Here is a tiny trained network, its code and every weight. The questions are about switching its units off for an input and a target symbol, where a switched-off unit gives its printed mean instead of its output.

import numpy as np


def w(rows, s, z=0):
    codes = np.array(rows[::2]) - 128.0
    scale = np.full(codes.shape[1], s)
    scale[-1] = z or s
    return codes * scale


def f(y):
    return y / 2 * (1 + np.tanh(0.7978845608 * (y + 0.044715 * y**3)))


def softmax(a):
    e = np.exp(a - a.max(-1, keepdims=True))
    return e / e.sum(-1, keepdims=True)


def log_softmax(a):
    a = a - a.max(-1, keepdims=True)
    return a - np.log(np.exp(a).sum(-1, keepdims=True))


def net(x, mask):
    ids = ['αβγδζηθλμξπσφω'.index(c) for c in x.split()]
    T = len(ids)
    res = E[ids] + P[:T]
    u = 0
    for l in range(3):
        q, k, v = (res @ M[l].T for M in (Q, K, V))
        z = softmax(np.where(np.tri(T) > 0, q @ k.T / 4**0.5, -1e9)) @ v
        res = res + np.where(mask[u], z, O[l][:, -1]) @ O[l][:, :-1]
        u += 1
        y = f(res @ A[l][:, :-1].T + A[l][:, -1])
        res = res + np.where(mask[u : u + 4], y, B[l][:, -1]) @ B[l][:, :-1]
        u += 4
    return log_softmax(res[-1] @ U[:, :-1].T + U[:, -1])


Q, K, V, O, A, B = {}, {}, {}, {}, {}, {}
E = w([
[189,120,113,69,117,109,88],'α',
[171,176,109,117,106,129,79],'β',
[61,120,125,113,181,190,139],'γ',
[122,151,117,253,152,120,184],'δ',
[106,126,109,115,144,120,180],'ζ',
[119,191,172,140,162,140,83],'η',
[163,169,94,161,126,113,177],'θ',
[124,75,146,207,143,93,110],'λ',
[172,101,124,178,124,124,50],'μ',
[140,186,139,123,130,162,161],'ξ',
[164,92,85,111,107,75,119],'π',
[183,111,101,122,138,163,128],'σ',
[123,121,119,108,159,100,41],'φ',
[70,194,90,97,153,185,94],'ω',
],0.023)
P = w([
[227,171,176,184,205,116,104],'0',
[68,135,118,152,72,146,134],'1',
[186,105,56,137,187,192,175],'2',
[76,103,138,153,66,155,132],'3',
[214,98,72,156,181,188,186],'4',
[84,89,152,160,62,159,127],'5',
[199,108,84,151,188,184,177],'6',
[97,82,171,163,52,162,128],'7',
[245,106,82,181,169,167,177],'8',
[108,70,191,168,47,171,125],'9',
],0.013)
Q[0] = w([
[90,105,59,130,200,23,201],'L0H1',
[150,130,101,186,241,127,167],'L0H1',
[109,236,185,172,185,1,52],'L0H1',
[89,25,97,63,94,109,60],'L0H1',
],0.0074)
K[0] = w([
[106,106,21,133,147,80,122],'L0H1',
[139,204,191,166,224,160,189],'L0H1',
[115,219,2,194,159,84,56],'L0H1',
[138,16,113,106,92,103,28],'L0H1',
],0.0074)
V[0] = w([
[166,175,15,120,64,77,90],'L0H1',
[208,138,173,22,124,2,110],'L0H1',
[166,86,225,184,94,11,49],'L0H1',
[107,5,186,45,74,173,235],'L0H1',
],0.0041)
O[0] = w([
[175,53,179,153,35,145,72,93],'L0H1',
[122,158,97,98,151,70,172,19],'L0H1',
[37,83,23,61,159,133,110,4],'L0H1',
[89,244,2,165,102,121,77,88],'L0H1',
],0.0087,0.0041)
A[0] = w([
[177,87,66,55,211,132,120,123],'L0N1',
[155,2,91,89,156,114,88,2],'L0N2',
[189,111,116,244,239,142,196,33],'L0N3',
[178,208,77,15,145,63,218,35],'L0N4',
],0.0065,0.0027)
B[0] = w([
[109,131,147,178,158,118,124,150],'L0N1',
[141,153,96,148,143,140,100,142],'L0N2',
[130,173,97,98,147,107,98,254],'L0N3',
[103,119,122,130,148,131,8,135],'L0N4',
],0.016,0.0091)
Q[1] = w([
[160,168,107,173,178,165,61],'L1H1',
[254,136,49,170,188,170,105],'L1H1',
[74,85,187,158,69,67,62],'L1H1',
[162,47,128,137,90,126,93],'L1H1',
],0.008)
K[1] = w([
[156,115,171,74,159,94,126],'L1H1',
[154,165,146,72,249,118,136],'L1H1',
[65,110,72,141,107,155,101],'L1H1',
[163,122,148,139,90,118,141],'L1H1',
],0.011)
V[1] = w([
[254,194,48,103,95,136,115],'L1H1',
[100,158,173,142,114,71,121],'L1H1',
[140,146,70,162,118,168,129],'L1H1',
[61,140,120,166,30,205,110],'L1H1',
],0.0071)
O[1] = w([
[59,60,87,46,149,137,144,188],'L1H1',
[152,133,99,138,106,127,136,134],'L1H1',
[86,101,42,121,154,180,163,127],'L1H1',
[71,224,56,254,133,215,89,7],'L1H1',
],0.007,0.011)
A[1] = w([
[167,68,37,94,142,34,53,43],'L1N1',
[139,35,225,59,104,148,187,43],'L1N2',
[41,107,254,24,146,175,87,101],'L1N3',
[16,69,254,80,88,69,96,254],'L1N4',
],0.0049,0.0035)
B[1] = w([
[2,149,220,28,133,214,186,254],'L1N1',
[147,52,148,108,122,82,142,219],'L1N2',
[163,111,150,76,48,164,106,202],'L1N3',
[106,222,116,167,134,42,107,211],'L1N4',
],0.0074,0.0053)
Q[2] = w([
[118,122,158,108,11,138,198],'L2H1',
[168,112,160,102,250,150,146],'L2H1',
[96,124,122,76,117,132,24],'L2H1',
[141,125,193,109,225,176,191],'L2H1',
],0.011)
K[2] = w([
[138,128,120,115,36,173,230],'L2H1',
[81,145,234,127,157,21,181],'L2H1',
[76,108,156,71,78,147,3],'L2H1',
[132,202,254,66,192,141,173],'L2H1',
],0.0086)
V[2] = w([
[101,163,98,119,147,84,212],'L2H1',
[98,85,117,200,254,147,170],'L2H1',
[42,177,168,96,172,64,49],'L2H1',
[133,22,175,154,93,75,196],'L2H1',
],0.011)
O[2] = w([
[52,107,206,134,92,52,179,139],'L2H1',
[150,8,163,158,160,183,121,69],'L2H1',
[65,110,141,189,167,108,106,252],'L2H1',
[129,60,131,156,17,211,55,158],'L2H1',
],0.012,0.018)
A[2] = w([
[110,107,3,199,41,85,200,173],'L2N1',
[225,57,189,28,186,107,95,130],'L2N2',
[58,146,51,163,82,169,221,93],'L2N3',
[62,100,203,143,98,111,119,2],'L2N4',
],0.0064,0.0044)
B[2] = w([
[191,68,117,131,211,82,127,178],'L2N1',
[134,127,114,72,177,169,107,195],'L2N2',
[116,121,6,176,142,188,203,186],'L2N3',
[206,139,137,136,125,163,166,254],'L2N4',
],0.012,0.0078)
U = w([
[59,123,113,30,99,76,116,150],'α',
[237,147,86,114,151,105,79,157],'β',
[3,102,156,141,115,217,151,96],'γ',
[142,89,182,203,111,5,173,191],'δ',
[208,49,108,177,186,115,224,79],'ζ',
[132,199,223,194,76,143,94,144],'η',
[222,46,156,80,125,54,196,133],'θ',
[209,86,122,196,143,106,74,199],'λ',
[106,105,104,113,84,155,56,148],'μ',
[124,172,224,87,34,198,237,191],'ξ',
[127,27,25,81,168,110,110,92],'π',
[152,58,98,28,113,141,122,119],'σ',
[99,104,82,167,168,73,49,63],'φ',
[177,142,123,76,228,139,179,3],'ω',
],0.0068,0.0056)

Each question gives the input, a string of symbols that net reads in full, and the target symbol t.
The units are the heads (4 rows each of Q, K, V and O) and the neurons (one row each of A and B). Each row of codes is followed by its name. A weight is (code - 128) times the scale printed after its matrix; where a second scale follows, it is the last column's (O, A, B and U).
mask holds one flag per unit, layer by layer, with each layer's heads first. A switched-off unit (its flag False) gives its mean, the last column of its rows in O or B, instead of its output. The means were averaged over made-up inputs and are rounded, as every weight is.
A unit's drop is (log p(t) with every unit on - log p(t) with that unit switched off) / (log p(t) with every unit on - log p(t) with every unit switched off).
The circuit of an input: a set's keep is (log p(t) with only the set's units on - log p(t) with every unit switched off) / (log p(t) with every unit on - log p(t) with every unit switched off). Starting from the 12 units with the biggest drops (on a tie, the unit counted first), units are removed one at a time, each time the one whose removal leaves the highest keep (on an exact tie, the one counted first), for as long as the keep stays at least 0.8.
units of the circuit, in order: the units of the circuit, biggest drop first
most important unit: the unit with the biggest drop
top k neurons: the k neurons with the biggest drops, biggest first
k most important neurons of layer l: the k neurons of layer l with the biggest drops, biggest first
input ω ξ ξ, target β: most important unit	L0H1
input η ξ ξ δ ξ α σ, target η: 3 most important neurons of layer 1	[L1N4, L1N3, L1N2]
input α λ ω, target φ: units of the circuit, in order	[L1N1, L0N4, L2H1, L0H1]
input ξ ξ φ ζ ζ β, target β: units of the circuit, in order	[L2H1, L0N3, L0H1, L1H1]
input γ γ ξ ξ σ, target ω: units of the circuit, in order	[L2H1, L0N3, L2N2]
input ξ ξ σ, target α: 2 most important neurons of layer 1	[L1N3, L1N1]
input α ξ μ λ γ ζ ξ ξ ξ, target φ: 2 most important neurons of layer 0	[L0N4, L0N3]
input α ξ ξ ζ π θ η θ ω, target φ: units of the circuit, in order	[L0N4, L1N1, L2H1, L0H1]
input ζ δ σ θ η γ γ, target δ: 2 most important neurons of layer 1	[L1N1, L1N4]
input π φ α, target γ: units of the circuit, in order	[L1N1, L2H1, L0H1, L0N1]
input δ φ δ ζ, target ζ: top 4 neurons	[L0N3, L2N1, L2N3, L1N1]
input ξ ζ γ α, target α: units of the circuit, in order	[L0H1, L2H1]
input ξ ζ μ θ μ, target α: top 3 neurons	[L0N3, L1N3, L1N1]
input ζ σ α, target δ: top 4 neurons	[L0N3, L0N4, L0N1, L1N4]
input γ φ η θ π ζ ζ, target ω: top 2 neurons	[L0N3, L2N2]
input ξ ξ γ ω, target ω: units of the circuit, in order	[L2H1]
input θ ζ λ, target ξ: top 4 neurons	[L1N1, L2N4, L0N3, L1N2]
input ξ ω α, target α: top 2 neurons	[L1N3, L0N3]
input α γ ξ η σ ζ φ γ ζ, target φ: top 2 neurons	[L0N4, L0N3]
input φ ξ ξ, target λ: top 3 neurons	[L1N1, L0N1, L0N2]
input α ξ α ζ γ φ ξ, target φ: top 3 neurons	[L1N1, L0N4, L0N3]
input ω ξ φ μ δ ξ ζ, target β: 2 most important neurons of layer 1	[L1N3, L1N1]
input δ θ η ξ γ ξ γ γ φ, target θ: most important unit	L0N3
input ξ α ξ β, target β: top 3 neurons	[L0N3, L1N1, L2N1]
input ζ φ φ γ ξ ξ α ω θ, target δ: top 3 neurons	[L0N4, L1N4, L2N2]
input β φ ξ ω θ ω ξ, target μ: top 2 neurons	[L0N3, L1N2]
input ξ μ ξ ζ σ α ζ ξ ξ, target α: most important unit	L1H1
input λ ξ ξ φ ξ λ, target λ: top 2 neurons	[L0N3, L1N1]
